[108, 147, 126, 145, 152] result: 147
[155, 121, 112, 130, 131] result: 121
[123, 140, 121, 113, 107] result: 140
[148, 121, 118, 100, 102] result: 121
[141, 105, 131, 135, 120] result: 105
[103, 100, 102, 132, 137] result: 100
[124, 115, 119, 145, 153] result: 115
[154, 119, 145, 153, 140] result: 119
---
[123 108  99  98 109 126]: 109

[[137 141 138 133 139 138 135]
 [118 142 152 123 124 136 119]]: 136

[129 128 153 127]: 153

[123 114 109 108 132 106 145]: 106

[108 151 122 143]: 122

[105 124 118 107 123]: 107
---
108  122  130  139  144
128  128  125  124  128
155  126  135  126  134
>> 155

129  124  109  131
137  121  153  124
123  116  151  127
>> 123

104  114  139  122  101  116  131
105  116  119  124  115  123  110
141  139  148  120  142  137  134
>> 141

130  120  133  130  107
117  127  111  112  124
130  130  127  130  145
>> 130

114  122  113  100
121  127  118  109
128  121  138  142
>> 128

136  110  132  120
100  136  137  116
131  129  126  131
>> 131

126  153  148  134  114  117  129
131  119  119  128  157  118  124
146  124  138  144  120  110  149
>> 146

100  127  126  128  127  131
130  127  128  128  128  121
148  132  129  128  119  125
>> 148

130  117  132  125  134
130  121  131  125  133
140   98  132  113  134
>> 140
---
[[128 143 145 128 129 148 120]
 [129 124 133 128 128 141 156]
 [128 139  99 129 128 133 134]] --> 128

[[109 107 142 141 116 106]
 [114 113 138 138 118 112]
 [112 111 140 140 117 110]] --> 140

[[124 134 131 131 135 129]
 [140 131 150 120 127 124]
 [122 127 118 132 128 130]] --> 132

[[139 124 126 130 153 119]
 [120 132 133 119 117 136]
 [119 130 132 127 114 128]] --> 127

[[132 146 140 128 154 128]
 [127 128 128 128 128 128]
 [127 135 131 133 131 139]] --> 133

[[112 123 117 121 151]
 [110 131 115 115 126]
 [134 111 122 116 117]] --> 122

[[112 114 113 118 125 134 127]
 [144 123 140 126 124 115 123]
 [104 113 126 126 130 127 143]] --> 130

[[147 112 123 107 109 130]
 [139 125 130 100 149  98]
 [140 127 147 105 123 156]] --> 105

[[124 117 108 130 158 128 147]
 [147 140 154 146 125 120 112]
 [124 116 113 106 124 139 156]] --> 124

[[111 106 139 145 128 138 147]
 [143 103 148 140 154 135 132]
 [151 131 106 128 156 126 106]] --> 156
---
124  118  112  124  155
129  127  136  116  135
129  115  107  137  143
value 112

121  124  137  119  131
147  108  134  150  110
136  103  126  139  122
value 137

158  157  117  145  130
102  116  148  104  154
130  124  123  130  109
value 117

122  126  134  135  129
153  139  129  105  122
151  136  127  108  113
value 134

124  135  108  120  147
125  136  103  119  151
116  119  140  120  118
value 108

140  141  151  139  132
141  139  148  138  134
140  141  151  139  133
value 151
---
[[153 125 128 108 119]
 [113 127 123 132 118]
 [152 125 127 108 118]] result: 128

[124 135 151 116 128 144 120] result: 151

[[138 122 107 136 136 124]
 [124 137 127 134 129 125]] result: 107

[111 124 123 155] result: 123

[[122 156 127 120 149 120]
 [128 146 124 127 140 125]] result: 127

[[103 126 104 120 121 108 129]
 [131 103 136 117 109 110 133]] result: 104

[144 126 116 150 150 130] result: 116

[143 120 113 131 126 144 155] result: 113

[[107 125 134 137 123 124]
 [146 126 123 121 140 124]] result: 134
---
[[112 132 116 127 124 126 126]
 [100 142 104 136 114 116 124]]
142

[[152 122 122 122 122 134]
 [130 139 136 139 136 130]
 [143 130 130 126 129 157]]
130

[[119 154 123 117 134]
 [121 154 130 124 113]]
154

[153 154 110 105]
154

[[126 133 139 119 123]
 [120 133 156 115 118]
 [128 129 130 131 128]]
129

[[121 128 104 100 120 104 132]
 [124 134 109 104 107 109 140]]
134

[148 105 157 130 136  98 144]
105

[106 131 142 101]
131

[[121 147 157 124 153]
 [135 115 125 149  99]]
115
